Below are the code and all the weights of a small trained network. Each question names an input and a class and asks about switching units off, where a switched-off unit gives its printed mean instead of its output.

import numpy as np


def w(rows, s, z=0):
    codes = np.array(rows[::2]) - 128.0
    scale = np.full(codes.shape[1], s)
    scale[-1] = z or s
    return codes * scale


def norm(h):
    return h / np.sqrt((h * h).mean(-1, keepdims=True) + 1e-5)


def f(y):
    return y / 2 * (1 + np.tanh(0.7978845608 * (y + 0.044715 * y**3)))


def log_softmax(a):
    a = a - a.max(-1, keepdims=True)
    return a - np.log(np.exp(a).sum(-1, keepdims=True))


def net(x, mask):
    res = np.array(x, float).reshape(1, 2) / 4 @ E
    u = 0
    for l in range(3):
        y = f(norm(res) @ A[l][:, :-1].T + A[l][:, -1])
        res = res + np.where(mask[u : u + 8], y, B[l][:, -1]) @ B[l][:, :-1]
        u += 8
    return log_softmax(norm(res)[-1] @ U[:, :-1].T + U[:, -1])


A, B = {}, {}
E = w([
[104,88,143,246,214,254],'x0',
[131,199,65,83,126,230],'x1',
],0.0076)
A[0] = w([
[141,171,48,148,215,92,183],'L0N0',
[97,182,143,81,134,81,160],'L0N1',
[152,94,153,164,147,62,166],'L0N2',
[203,102,2,122,203,108,110],'L0N3',
[96,148,166,107,58,123,155],'L0N4',
[122,125,141,161,64,149,147],'L0N5',
[125,125,140,117,130,130,3],'L0N6',
[61,111,198,129,113,186,116],'L0N7',
],0.0079,0.0028)
B[0] = w([
[140,128,151,161,69,202,175],'L0N0',
[174,74,75,144,137,156,238],'L0N1',
[110,166,173,116,94,223,254],'L0N2',
[135,159,198,155,100,151,142],'L0N3',
[164,114,69,199,169,151,192],'L0N4',
[123,125,114,131,119,135,139],'L0N5',
[77,207,177,145,211,26,84],'L0N6',
[172,145,1,140,94,69,184],'L0N7',
],0.0089,0.0029)
A[1] = w([
[83,125,44,159,78,130,48],'L1N0',
[84,55,241,156,153,26,91],'L1N1',
[86,102,155,137,240,128,105],'L1N2',
[123,94,170,209,72,59,8],'L1N3',
[131,145,98,81,107,1,12],'L1N4',
[212,90,120,137,103,159,88],'L1N5',
[81,177,98,152,148,115,58],'L1N6',
[107,145,160,158,73,207,84],'L1N7',
],0.0095,0.0016)
B[1] = w([
[128,136,197,108,131,96,174],'L1N0',
[114,117,208,59,18,255,210],'L1N1',
[214,174,117,177,133,73,145],'L1N2',
[133,134,127,64,88,231,181],'L1N3',
[205,189,40,225,214,41,201],'L1N4',
[85,106,189,108,165,94,225],'L1N5',
[109,121,52,121,3,123,119],'L1N6',
[161,128,99,89,97,21,253],'L1N7',
],0.0089,0.0056)
A[2] = w([
[150,129,167,119,84,101,202],'L2N0',
[57,91,139,116,117,68,92],'L2N1',
[98,78,122,247,131,141,76],'L2N2',
[131,107,128,159,159,197,16],'L2N3',
[103,205,93,101,147,152,158],'L2N4',
[74,76,187,123,192,149,55],'L2N5',
[131,149,112,181,145,117,254],'L2N6',
[105,214,143,53,58,223,92],'L2N7',
],0.015,0.0025)
B[2] = w([
[59,117,147,134,189,133,176],'L2N0',
[53,202,175,89,133,128,143],'L2N1',
[245,135,68,107,179,40,177],'L2N2',
[45,162,92,89,122,73,149],'L2N3',
[75,91,188,167,127,142,163],'L2N4',
[15,173,169,100,147,101,142],'L2N5',
[169,117,151,53,150,90,175],'L2N6',
[206,74,243,175,73,231,250],'L2N7',
],0.013,0.012)
U = w([
[192,86,230,145,96,217,194],'0',
[255,122,107,89,181,56,162],'1',
[2,180,176,85,164,112,131],'2',
[82,131,40,148,88,155,51],'3',
[98,145,66,157,121,173,3],'4',
],0.014,0.0058)

Each question gives the input, the list of numbers given to net, and the class t.
The units are the neurons (one row each of A and B). Each row of codes is followed by its name. A weight is (code - 128) times the scale printed after its matrix; where a second scale follows, it is the last column's (A, B and U).
mask holds one flag per neuron, layer by layer. A switched-off neuron (its flag False) gives its mean, the last column of its row in B, instead of its output. The means were averaged over made-up inputs and are rounded, as every weight is.
A unit's drop is (log p(t) with every unit on - log p(t) with that unit switched off) / (log p(t) with every unit on - log p(t) with every unit switched off).
The circuit of an input: a set's keep is (log p(t) with only the set's units on - log p(t) with every unit switched off) / (log p(t) with every unit on - log p(t) with every unit switched off). Starting from the 12 units with the biggest drops (on a tie, the unit counted first), units are removed one at a time, each time the one whose removal leaves the highest keep (on an exact tie, the one counted first), for as long as the keep stays at least 0.8.
units of the circuit, in order: the units of the circuit, biggest drop first
most important unit: the unit with the biggest drop
k most important neurons: the k neurons with the biggest drops, biggest first
top k neurons in layer l: the k neurons of layer l with the biggest drops, biggest first
drop of u: that unit's drop, to one decimal
input [-5,-2], class 1: units of the circuit, in order -> (L1N4)
input [3,2], class 2: top 3 neurons in layer 1 -> (L1N1, L1N3, L1N4)
input [5,-4], class 1: 2 most important neurons -> (L0N7, L0N2)
input [3,-1], class 2: 4 most important neurons -> (L0N4, L0N7, L1N4, L1N0)
input [3,-3], class 2: 3 most important neurons -> (L0N2, L0N4, L1N1)
input [-3,1], class 2: 4 most important neurons -> (L1N5, L0N7, L0N1, L0N4)
input [7,5], class 1: top 2 neurons in layer 1 -> (L1N1, L1N3)
input [2,-3], class 2: 4 most important neurons -> (L0N2, L1N7, L1N1, L2N7)
input [1,3], class 2: top 3 neurons in layer 1 -> (L1N7, L1N1, L1N3)
input [2,3], class 2: top 4 neurons in layer 1 -> (L1N7, L1N1, L1N3, L1N4)
input [4,0], class 1: 2 most important neurons -> (L0N2, L1N1)
input [1,-2], class 2: 2 most important neurons -> (L0N2, L1N7)
input [-3,-3], class 2: top 2 neurons in layer 1 -> (L1N5, L1N1)
input [7,-5], class 1: most important unit -> L2N2
input [5,4], class 1: drop of L0N2 -> 1.2
input [-8,3], class 1: drop of L2N7 -> 0.1
input [7,4], class 1: drop of L1N4 -> 0.0
input [-7,-5], class 1: drop of L2N7 -> 1.6
